Here is a tiny trained network, its code and every weight. The questions are about switching its units off for an input and a class, where a switched-off unit gives its printed mean instead of its output.

import numpy as np


def w(rows, s, z=0):
    codes = np.array(rows[::2]) - 128.0
    scale = np.full(codes.shape[1], s)
    scale[-1] = z or s
    return codes * scale


def f(y):
    return np.maximum(y, 0)


def log_softmax(a):
    a = a - a.max(-1, keepdims=True)
    return a - np.log(np.exp(a).sum(-1, keepdims=True))


def net(x, mask):
    res = np.array(x, float).reshape(1, 6) / 4 @ E
    y = f(res @ A[0][:, :-1].T + A[0][:, -1])
    res = res + np.where(mask, y, B[0][:, -1]) @ B[0][:, :-1]
    return log_softmax(res[-1] @ U[:, :-1].T + U[:, -1])


A, B = {}, {}
E = w([
[126,127,131,124,115,121,139],'x0',
[136,134,140,122,103,120,148],'x1',
[137,194,150,218,167,91,125],'x2',
[43,158,105,189,45,247,181],'x3',
[132,123,135,133,114,125,117],'x4',
[221,135,30,114,75,111,129],'x5',
],0.012)
A[0] = w([
[122,161,69,209,99,161,153,7],'neuron 1',
[179,103,3,65,72,140,118,102],'neuron 2',
[77,119,153,136,99,175,130,123],'neuron 3',
[71,94,129,107,99,199,132,118],'neuron 4',
[204,108,86,95,120,72,104,88],'neuron 5',
[231,182,122,139,170,78,106,136],'neuron 6',
[159,75,186,50,172,80,102,116],'neuron 7',
],0.012,0.016)
B[0] = w([
[76,122,202,138,147,11,59,173],'neuron 1',
[73,188,196,206,101,107,97,251],'neuron 2',
[164,146,83,105,132,164,169,218],'neuron 3',
[181,97,91,97,180,177,147,227],'neuron 4',
[172,80,100,50,127,131,130,222],'neuron 5',
[143,73,136,83,155,114,111,253],'neuron 6',
[37,226,131,218,80,160,145,250],'neuron 7',
],0.011,0.012)
U = w([
[92,171,131,192,114,126,143,171],'0',
[96,128,178,155,131,26,90,242],'1',
[236,16,87,12,146,94,133,3],'2',
],0.011,0.0039)

Each question gives the input, the list of numbers given to net, and the class t.
The units are the neurons (one row each of A and B). Each row of codes is followed by its name. A weight is (code - 128) times the scale printed after its matrix; where a second scale follows, it is the last column's (A, B and U).
mask holds one flag per neuron, in row order. A switched-off neuron (its flag False) gives its mean, the last column of its row in B, instead of its output. The means were averaged over made-up inputs and are rounded, as every weight is.
A unit's drop is (log p(t) with every unit on - log p(t) with that unit switched off) / (log p(t) with every unit on - log p(t) with every unit switched off).
The circuit of an input: a set's keep is (log p(t) with only the set's units on - log p(t) with every unit switched off) / (log p(t) with every unit on - log p(t) with every unit switched off). Starting from all 7 units, units are removed one at a time, each time the one whose removal leaves the highest keep (on an exact tie, the one counted first), for as long as the keep stays at least 0.8.
circuit, biggest first: the units of the circuit, biggest drop first
unit that matters most: the unit with the biggest drop
k most important neurons: the k neurons with the biggest drops, biggest first
drop when u is switched off: that unit's drop, to one decimal
input [-6,8,-3,2,-5,-1], class 2: unit that matters most => neuron 7
input [-6,6,-5,-3,5,0], class 0: 2 most important neurons => (neuron 7; neuron 1)
input [2,6,-1,0,-1,4], class 1: circuit, biggest first => (neuron 2; neuron 7; neuron 4)
input [4,-2,8,5,-8,1], class 1: 2 most important neurons => (neuron 1; neuron 7)
input [2,-6,-3,-7,-2,2], class 1: circuit, biggest first => (neuron 7; neuron 6)
input [2,0,-8,0,-1,-3], class 0: 3 most important neurons => (neuron 5; neuron 6; neuron 7)
input [5,0,-7,-7,0,6], class 1: 2 most important neurons => (neuron 2; neuron 7)
input [1,7,-2,0,4,-8], class 0: 2 most important neurons => (neuron 5; neuron 6)
input [-3,5,-5,-8,-5,6], class 1: 2 most important neurons => (neuron 2; neuron 7)
input [-7,-7,0,-4,2,-2], class 0: 4 most important neurons => (neuron 7; neuron 1; neuron 5; neuron 2)
input [-4,-7,0,-5,-7,-4], class 0: 2 most important neurons => (neuron 7; neuron 1)
input [-4,8,-6,0,-1,3], class 1: 3 most important neurons => (neuron 2; neuron 7; neuron 3)
input [3,-7,-5,-1,8,3], class 1: 2 most important neurons => (neuron 2; neuron 3)
input [4,0,2,-3,7,5], class 2: 2 most important neurons => (neuron 5; neuron 6)
input [-1,6,2,5,7,8], class 1: circuit, biggest first => (neuron 1)
input [-6,-3,-4,6,2,-7], class 2: 2 most important neurons => (neuron 4; neuron 7)
input [-6,4,6,-7,6,3], class 2: 2 most important neurons => (neuron 5; neuron 6)
input [2,-3,-1,2,-8,-1], class 2: 2 most important neurons => (neuron 7; neuron 2)
input [4,-3,7,0,8,8], class 2: drop when neuron 7 is switched off => 1.0
input [3,-1,-8,-4,1,7], class 1: drop when neuron 2 is switched off => 1.3
input [0,4,-3,-5,2,-8], class 0: drop when neuron 7 is switched off => 0.6
input [-4,3,6,8,-5,7], class 1: unit that matters most => neuron 1
input [-2,1,0,-2,-8,-8], class 0: drop when neuron 1 is switched off => 0.1
